Below are the code and all the weights of a small trained network. Each question names an input and a class and asks about switching units off, where a switched-off unit gives its printed mean instead of its output.

import numpy as np


def w(rows, s, z=0):
    codes = np.array(rows[::2]) - 128.0
    scale = np.full(codes.shape[1], s)
    scale[-1] = z or s
    return codes * scale


def f(y):
    return np.maximum(y, 0)


def log_softmax(a):
    a = a - a.max(-1, keepdims=True)
    return a - np.log(np.exp(a).sum(-1, keepdims=True))


def net(x, mask):
    res = np.array(x, float).reshape(1, 5) / 4 @ E
    y = f(res @ A[0][:, :-1].T + A[0][:, -1])
    res = res + np.where(mask, y, B[0][:, -1]) @ B[0][:, :-1]
    return log_softmax(res[-1] @ U[:, :-1].T + U[:, -1])


A, B = {}, {}
E = w([
[164,100,146,115,172,105,104,64,67,72,117],'x0',
[79,122,79,130,133,208,112,29,80,134,89],'x1',
[180,133,95,1,71,21,172,91,253,138,94],'x2',
[167,206,96,124,128,107,8,147,112,76,59],'x3',
[107,109,56,84,199,91,82,101,148,45,115],'x4',
],0.0058)
A[0] = w([
[130,86,138,159,219,147,75,102,17,76,127,131],'N1',
[52,116,53,120,121,193,123,3,82,145,78,102],'N2',
[147,153,37,57,156,67,76,100,174,60,90,169],'N3',
[73,120,187,204,112,187,181,159,85,197,191,2],'N4',
[47,99,97,178,199,146,120,166,119,111,186,159],'N5',
[152,65,143,70,93,84,246,137,199,163,168,133],'N6',
[122,89,128,156,212,147,83,116,34,83,130,133],'N7',
[204,153,181,116,129,40,114,197,161,88,154,125],'N8',
[141,52,148,80,94,86,232,115,185,165,159,164],'N9',
[162,126,19,6,140,70,89,49,170,55,69,198],'N10',
[52,85,126,174,182,156,129,179,117,127,190,164],'N11',
[191,146,137,98,159,53,103,154,168,69,127,156],'N12',
[153,65,133,75,92,93,226,115,172,166,151,180],'N13',
],0.0055,0.0021)
B[0] = w([
[178,122,254,159,137,42,185,46,172,65,176,224],'N1',
[239,177,242,165,85,63,138,94,132,105,139,208],'N2',
[12,75,43,60,165,214,110,175,112,177,111,223],'N3',
[28,85,53,34,166,197,115,153,134,154,125,209],'N4',
[84,62,128,102,177,134,177,101,161,114,170,193],'N5',
[134,50,226,154,207,81,236,29,185,58,209,221],'N6',
[174,103,230,161,139,65,192,60,170,72,164,213],'N7',
[198,199,161,186,49,90,77,145,83,144,79,195],'N8',
[124,33,212,149,224,97,241,37,205,51,215,216],'N9',
[1,51,62,61,198,208,134,151,141,155,130,254],'N10',
[65,59,112,71,183,152,171,103,162,112,160,198],'N11',
[128,170,89,130,72,147,62,194,77,171,80,195],'N12',
[118,44,206,138,179,110,220,55,177,95,175,212],'N13',
],0.0054,0.0063)
U = w([
[120,75,157,126,163,116,182,78,157,98,164,249],'0',
[61,129,3,106,126,175,91,190,109,178,101,2],'1',
[254,217,173,154,61,77,106,126,106,127,110,96],'2',
],0.0093,0.00092)

Each question gives the input, the list of numbers given to net, and the class t.
The units are the neurons (one row each of A and B). Each row of codes is followed by its name. A weight is (code - 128) times the scale printed after its matrix; where a second scale follows, it is the last column's (A, B and U).
mask holds one flag per neuron, in row order. A switched-off neuron (its flag False) gives its mean, the last column of its row in B, instead of its output. The means were averaged over made-up inputs and are rounded, as every weight is.
A unit's drop is (log p(t) with every unit on - log p(t) with that unit switched off) / (log p(t) with every unit on - log p(t) with every unit switched off).
The circuit of an input: a set's keep is (log p(t) with only the set's units on - log p(t) with every unit switched off) / (log p(t) with every unit on - log p(t) with every unit switched off). Starting from the 12 units with the biggest drops (on a tie, the unit counted first), units are removed one at a time, each time the one whose removal leaves the highest keep (on an exact tie, the one counted first), for as long as the keep stays at least 0.8.
circuit, biggest first: the units of the circuit, biggest drop first
k most important neurons: the k neurons with the biggest drops, biggest first
drop when u is switched off: that unit's drop, to one decimal
input [7,-8,2,0,-5], class 2: circuit, biggest first -> N8; N10
input [-2,3,-6,-4,-8], class 1: circuit, biggest first -> N4; N6
input [-8,-6,-7,4,7], class 1: circuit, biggest first -> N6
input [-8,7,-1,-2,-8], class 1: circuit, biggest first -> N4; N1
input [-6,-5,-6,3,2], class 1: circuit, biggest first -> N6; N9
input [-4,4,2,2,-5], class 2: 2 most important neurons -> N10; N3
input [-3,-3,-1,3,1], class 2: 2 most important neurons -> N10; N4
input [-1,0,0,4,-5], class 2: 2 most important neurons -> N10; N3
input [8,-7,4,3,-4], class 2: 2 most important neurons -> N8; N12
input [-2,8,6,2,0], class 1: drop when N3 is switched off -> 0.2
input [-8,5,2,2,5], class 1: drop when N13 is switched off -> 0.0
input [4,-2,-5,7,-2], class 2: drop when N9 is switched off -> 0.1
